Below is a small trained network, with its code and all its weights. Each question gives an input and a class and asks what happens when units are switched off, that is, made to give their printed mean instead of their output.

import numpy as np


def w(rows, s, z=0):
    codes = np.array(rows[::2]) - 128.0
    scale = np.full(codes.shape[1], s)
    scale[-1] = z or s
    return codes * scale


def norm(h):
    return h / np.sqrt((h * h).mean(-1, keepdims=True) + 1e-5)


def f(y):
    return y / 2 * (1 + np.tanh(0.7978845608 * (y + 0.044715 * y**3)))


def log_softmax(a):
    a = a - a.max(-1, keepdims=True)
    return a - np.log(np.exp(a).sum(-1, keepdims=True))


def net(x, mask):
    res = np.array(x, float).reshape(1, 5) / 4 @ E
    u = 0
    for l in range(2):
        y = f(norm(res) @ A[l][:, :-1].T + A[l][:, -1])
        res = res + np.where(mask[u : u + 7], y, B[l][:, -1]) @ B[l][:, :-1]
        u += 7
    return log_softmax(norm(res)[-1] @ U[:, :-1].T + U[:, -1])


A, B = {}, {}
E = w([
[207,72,84,198,54,83,77,147,162,1,45],'x0',
[106,105,141,130,118,127,135,129,130,118,133],'x1',
[128,137,123,142,136,132,141,141,125,127,123],'x2',
[143,130,154,68,173,83,32,247,96,63,151],'x3',
[192,98,108,95,215,17,212,136,194,97,107],'x4',
],0.0079)
A[0] = w([
[138,140,87,183,40,73,125,75,145,141,9,62],'0.n0',
[165,113,177,100,199,54,121,194,180,102,168,4],'0.n1',
[99,136,134,144,118,164,181,42,169,194,138,106],'0.n2',
[148,138,136,174,87,196,83,105,162,12,116,82],'0.n3',
[188,120,125,125,76,137,255,40,252,178,125,240],'0.n4',
[229,80,131,176,125,108,91,135,179,17,66,251],'0.n5',
[71,134,121,150,121,159,7,185,38,137,150,177],'0.n6',
],0.0084,0.0018)
B[0] = w([
[101,23,108,104,165,173,158,131,31,222,255,196],'0.n0',
[172,62,107,121,201,228,159,149,121,135,151,186],'0.n1',
[138,121,70,87,101,87,164,159,98,31,92,209],'0.n2',
[204,110,66,88,103,158,230,174,119,154,181,179],'0.n3',
[111,188,206,168,154,82,85,141,123,123,110,254],'0.n4',
[21,221,66,129,37,123,53,96,120,102,114,222],'0.n5',
[124,141,169,158,90,42,203,62,160,136,92,210],'0.n6',
],0.009,0.012)
A[1] = w([
[89,99,54,101,85,152,88,133,132,169,159,174],'1.n0',
[138,137,231,152,149,82,155,101,146,153,129,208],'1.n1',
[138,110,102,101,206,170,109,91,185,127,200,88],'1.n2',
[82,127,217,143,113,157,96,97,218,246,133,3],'1.n3',
[88,164,117,161,78,56,135,99,102,133,85,151],'1.n4',
[150,135,215,104,148,95,166,111,143,140,79,116],'1.n5',
[176,54,127,132,125,182,140,131,129,181,198,215],'1.n6',
],0.011,0.002)
B[1] = w([
[157,124,219,129,220,102,133,134,193,114,59,186],'1.n0',
[126,112,32,65,176,192,68,206,144,96,81,211],'1.n1',
[135,84,151,148,70,159,170,125,108,164,142,153],'1.n2',
[106,105,48,135,183,115,85,185,155,63,33,150],'1.n3',
[192,121,195,188,87,119,170,35,97,197,167,249],'1.n4',
[80,104,89,108,144,124,26,170,244,49,86,197],'1.n5',
[181,77,96,63,201,182,141,244,65,203,172,167],'1.n6',
],0.011,0.013)
U = w([
[118,190,167,187,22,45,132,9,127,145,151,253],'0',
[88,164,73,119,191,70,58,201,218,17,35,65],'1',
[166,64,94,105,108,196,171,207,91,188,222,41],'2',
],0.011,0.00078)

Each question gives the input, the list of numbers given to net, and the class t.
The units are the neurons (one row each of A and B). Each row of codes is followed by its name. A weight is (code - 128) times the scale printed after its matrix; where a second scale follows, it is the last column's (A, B and U).
mask holds one flag per neuron, layer by layer. A switched-off neuron (its flag False) gives its mean, the last column of its row in B, instead of its output. The means were averaged over made-up inputs and are rounded, as every weight is.
A unit's drop is (log p(t) with every unit on - log p(t) with that unit switched off) / (log p(t) with every unit on - log p(t) with every unit switched off).
The circuit of an input: a set's keep is (log p(t) with only the set's units on - log p(t) with every unit switched off) / (log p(t) with every unit on - log p(t) with every unit switched off). Starting from the 12 units with the biggest drops (on a tie, the unit counted first), units are removed one at a time, each time the one whose removal leaves the highest keep (on an exact tie, the one counted first), for as long as the keep stays at least 0.8.
circuit, biggest first: the units of the circuit, biggest drop first
top k neurons: the k neurons with the biggest drops, biggest first
top k neurons in layer l: the k neurons of layer l with the biggest drops, biggest first
drop of u: that unit's drop, to one decimal
input [-6,-8,5,-5,2], class 1: top neuron in layer 1 -> 1.n5
input [-3,-2,-2,1,6], class 2: top 3 neurons -> 0.n1, 0.n6, 1.n2
input [-3,1,1,-6,1], class 1: top 2 neurons -> 0.n4, 0.n5
input [-5,-2,-6,-1,-7], class 0: top 2 neurons -> 0.n4, 0.n2
input [7,4,-1,-1,-6], class 2: top 2 neurons -> 0.n3, 0.n0
input [-5,-8,7,-8,2], class 1: top 2 neurons -> 0.n5, 0.n4
input [-2,1,-3,4,1], class 2: top 2 neurons -> 0.n1, 0.n4
input [-2,6,-8,2,-3], class 1: top 2 neurons in layer 0 -> 0.n5, 0.n2
input [4,8,-8,-8,-1], class 2: top 2 neurons in layer 0 -> 0.n0, 0.n3
input [5,-6,3,-2,-6], class 2: top 2 neurons -> 0.n0, 0.n3
input [-2,0,-8,-5,5], class 1: drop of 0.n5 -> 0.7
input [7,0,-7,-7,5], class 0: drop of 0.n5 -> 3.6
input [8,-2,2,-1,-1], class 2: drop of 0.n6 -> 0.5
input [-8,3,-8,-1,7], class 1: circuit, biggest first -> 0.n0
